Below are the code and all the weights of a small trained network. Each question names an input and a target symbol and asks about switching units off, where a switched-off unit gives its printed mean instead of its output.

import numpy as np


def w(rows, s, z=0):
    codes = np.array(rows[::2]) - 128.0
    scale = np.full(codes.shape[1], s)
    scale[-1] = z or s
    return codes * scale


def f(y):
    return np.maximum(y, 0)


def softmax(a):
    e = np.exp(a - a.max(-1, keepdims=True))
    return e / e.sum(-1, keepdims=True)


def log_softmax(a):
    a = a - a.max(-1, keepdims=True)
    return a - np.log(np.exp(a).sum(-1, keepdims=True))


def net(x, mask):
    ids = ['ΔΞΠΨβγζθστ'.index(c) for c in x.split()]
    T = len(ids)
    res = E[ids] + P[:T]
    u = 0
    for l in range(2):
        q, k, v = (res @ M[l].T for M in (Q, K, V))
        z = softmax(np.where(np.tri(T) > 0, q @ k.T / 3**0.5, -1e9)) @ v
        res = res + np.where(mask[u], z, O[l][:, -1]) @ O[l][:, :-1]
        u += 1
        y = f(res @ A[l][:, :-1].T + A[l][:, -1])
        res = res + np.where(mask[u : u + 16], y, B[l][:, -1]) @ B[l][:, :-1]
        u += 16
    return log_softmax(res[-1] @ U[:, :-1].T + U[:, -1])


Q, K, V, O, A, B = {}, {}, {}, {}, {}, {}
E = w([
[160,193,124,177],'Δ',
[197,143,64,167],'Ξ',
[204,164,144,110],'Π',
[115,180,124,85],'Ψ',
[201,140,161,72],'β',
[119,146,165,154],'γ',
[112,190,48,95],'ζ',
[162,80,224,50],'θ',
[147,116,187,168],'σ',
[253,83,160,83],'τ',
],0.014)
P = w([
[120,255,132,152],'0',
[117,235,132,147],'1',
[116,215,130,141],'2',
[115,198,125,138],'3',
[112,178,122,133],'4',
[109,160,122,129],'5',
[104,144,115,120],'6',
[99,126,113,118],'7',
[96,108,109,108],'8',
[91,86,106,101],'9',
[86,73,108,94],'10',
[89,67,103,92],'11',
],0.0085)
Q[0] = w([
[83,2,96,175],'0.h1',
[124,26,30,129],'0.h1',
[169,248,151,39],'0.h1',
],0.02)
K[0] = w([
[169,231,174,160],'0.h1',
[126,234,202,86],'0.h1',
[111,7,35,28],'0.h1',
],0.019)
V[0] = w([
[104,143,254,151],'0.h1',
[229,183,128,209],'0.h1',
[131,150,187,159],'0.h1',
],0.0031)
O[0] = w([
[250,117,7,129,115],'0.h1',
[127,39,148,195,246],'0.h1',
[175,115,75,146,145],'0.h1',
],0.0025,0.0013)
A[0] = w([
[98,137,104,176,135],'0.n1',
[138,148,8,103,4],'0.n2',
[147,48,53,152,40],'0.n3',
[120,50,161,145,99],'0.n4',
[63,123,65,154,67],'0.n5',
[111,102,109,223,174],'0.n6',
[163,213,192,100,196],'0.n7',
[117,133,116,135,51],'0.n8',
[67,136,255,133,133],'0.n9',
[58,128,90,204,144],'0.n10',
[94,143,58,123,33],'0.n11',
[86,106,44,92,132],'0.n12',
[113,86,112,132,52],'0.n13',
[112,73,81,84,112],'0.n14',
[127,132,9,137,52],'0.n15',
[94,64,182,224,128],'0.n16',
],0.0079,0.0037)
B[0] = w([
[162,128,129,87,154],'0.n1',
[146,20,69,130,152],'0.n2',
[131,173,173,143,133],'0.n3',
[118,107,136,126,138],'0.n4',
[145,70,133,128,138],'0.n5',
[162,188,112,115,163],'0.n6',
[145,121,5,88,254],'0.n7',
[134,113,113,120,128],'0.n8',
[97,97,22,110,162],'0.n9',
[182,113,124,52,161],'0.n10',
[155,63,126,94,140],'0.n11',
[75,155,124,223,155],'0.n12',
[174,111,78,67,128],'0.n13',
[126,125,179,134,139],'0.n14',
[132,43,76,183,153],'0.n15',
[26,185,83,196,141],'0.n16',
],0.016,0.0058)
Q[1] = w([
[157,101,166,207],'1.h1',
[138,87,31,106],'1.h1',
[252,114,169,148],'1.h1',
],0.023)
K[1] = w([
[238,201,63,176],'1.h1',
[101,68,236,163],'1.h1',
[214,248,204,204],'1.h1',
],0.017)
V[1] = w([
[224,56,113,146],'1.h1',
[65,70,78,88],'1.h1',
[148,147,167,8],'1.h1',
],0.015)
O[1] = w([
[151,9,170,127,215],'1.h1',
[8,66,134,84,255],'1.h1',
[113,165,241,99,113],'1.h1',
],0.012,0.018)
A[1] = w([
[195,176,199,60,126],'1.n1',
[71,187,164,62,213],'1.n2',
[150,139,108,91,118],'1.n3',
[55,127,190,128,133],'1.n4',
[86,200,231,104,3],'1.n5',
[123,139,135,149,90],'1.n6',
[120,76,204,148,22],'1.n7',
[23,165,163,137,34],'1.n8',
[192,120,86,58,130],'1.n9',
[80,222,139,151,118],'1.n10',
[197,126,194,146,33],'1.n11',
[93,81,151,193,58],'1.n12',
[207,122,135,139,240],'1.n13',
[207,190,115,159,4],'1.n14',
[73,254,171,137,39],'1.n15',
[83,160,113,59,145],'1.n16',
],0.0089,0.004)
B[1] = w([
[23,162,182,27,161],'1.n1',
[147,255,247,206,232],'1.n2',
[133,143,143,170,147],'1.n3',
[173,79,77,162,231],'1.n4',
[49,102,83,111,160],'1.n5',
[142,148,138,130,128],'1.n6',
[132,201,88,159,206],'1.n7',
[233,14,80,64,212],'1.n8',
[80,182,143,162,202],'1.n9',
[226,171,186,105,145],'1.n10',
[197,45,101,167,146],'1.n11',
[136,235,195,116,232],'1.n12',
[188,93,60,49,168],'1.n13',
[30,110,7,9,135],'1.n14',
[249,112,79,12,141],'1.n15',
[120,134,131,225,250],'1.n16',
],0.013,0.012)
U = w([
[76,169,106,49,81],'Δ',
[152,108,57,117,111],'Ξ',
[81,144,137,86,109],'Π',
[125,176,138,94,180],'Ψ',
[30,162,222,79,185],'β',
[52,190,140,145,189],'γ',
[2,82,131,105,158],'ζ',
[108,71,212,185,132],'θ',
[72,184,46,156,4],'σ',
[106,79,214,5,159],'τ',
],0.0044,0.0028)

Each question gives the input, a string of symbols that net reads in full, and the target symbol t.
The units are the heads (3 rows each of Q, K, V and O) and the neurons (one row each of A and B). Each row of codes is followed by its name. A weight is (code - 128) times the scale printed after its matrix; where a second scale follows, it is the last column's (O, A, B and U).
mask holds one flag per unit, layer by layer, with each layer's heads first. A switched-off unit (its flag False) gives its mean, the last column of its rows in O or B, instead of its output. The means were averaged over made-up inputs and are rounded, as every weight is.
A unit's drop is (log p(t) with every unit on - log p(t) with that unit switched off) / (log p(t) with every unit on - log p(t) with every unit switched off).
The circuit of an input: a set's keep is (log p(t) with only the set's units on - log p(t) with every unit switched off) / (log p(t) with every unit on - log p(t) with every unit switched off). Starting from the 12 units with the biggest drops (on a tie, the unit counted first), units are removed one at a time, each time the one whose removal leaves the highest keep (on an exact tie, the one counted first), for as long as the keep stays at least 0.8.
units of the circuit, in order: the units of the circuit, biggest drop first
top k neurons: the k neurons with the biggest drops, biggest first
k most important neurons of layer l: the k neurons of layer l with the biggest drops, biggest first
input Ξ Ψ Ξ, target Ξ: top 3 neurons => (0.n7; 1.n13; 1.n2)
input γ Δ Π Ψ Ξ β Ψ θ θ Ψ σ σ, target θ: units of the circuit, in order => (1.n2; 1.h1; 0.n16; 1.n4)
input β β Π, target β: units of the circuit, in order => (1.h1; 0.n15; 1.n1)
input β Π Ξ Δ Δ, target Ξ: units of the circuit, in order => (0.n7; 1.h1)
input Δ σ σ, target σ: units of the circuit, in order => (1.h1; 0.n16)
input Ψ Δ Δ σ β Π, target σ: units of the circuit, in order => (1.h1; 0.n16)
input θ Π Δ Ξ, target Ξ: top 2 neurons => (0.n9; 1.n13)
input Ξ Δ Ψ β β γ Δ Δ σ, target Ξ: units of the circuit, in order => (1.n2; 1.h1)
input Ξ Δ β Ψ Ψ β Δ Δ Δ γ Ψ σ, target Ξ: units of the circuit, in order => (1.h1; 1.n2; 1.n1)
input ζ ζ β ζ β τ τ Ψ β τ β Δ, target τ: units of the circuit, in order => (1.h1; 1.n16)
input θ Δ γ σ τ Ψ τ θ ζ β, target θ: 4 most important neurons of layer 0 => (0.n2; 0.n9; 0.n4; 0.n15)
input τ τ β ζ Δ Π Δ Δ Ξ β, target β: top 4 neurons => (0.n6; 1.n1; 0.n15; 0.n2)
input Π τ Π Δ γ γ Δ Δ σ Δ Δ Ψ, target Ψ: 3 most important neurons of layer 0 => (0.n6; 0.n15; 0.n2)
input ζ γ θ Δ β ζ σ Π Π, target σ: units of the circuit, in order => (0.n7; 1.h1; 0.n16)
input Δ σ Δ Δ τ τ β, target τ: units of the circuit, in order => (1.h1; 1.n16; 0.n9)
input Δ ζ θ γ β Δ Δ Δ γ Δ, target γ: units of the circuit, in order => (1.h1; 0.n7; 1.n8)
input γ Ψ Ξ Δ θ Ψ, target θ: top 2 neurons => (1.n2; 0.n9)
input Δ γ Π Δ Δ Δ Ξ Δ, target Ξ: top 3 neurons => (0.n7; 1.n13; 1.n2)
input Ψ τ σ, target σ: most important neuron of layer 0 => (0.n9)
input β ζ Δ γ Δ Δ σ Ψ Δ, target σ: 2 most important neurons of layer 0 => (0.n7; 0.n16)
input γ ζ Δ Ψ Δ σ β θ Δ β Ψ γ, target θ: top 3 neurons => (0.n9; 1.n2; 1.n8)
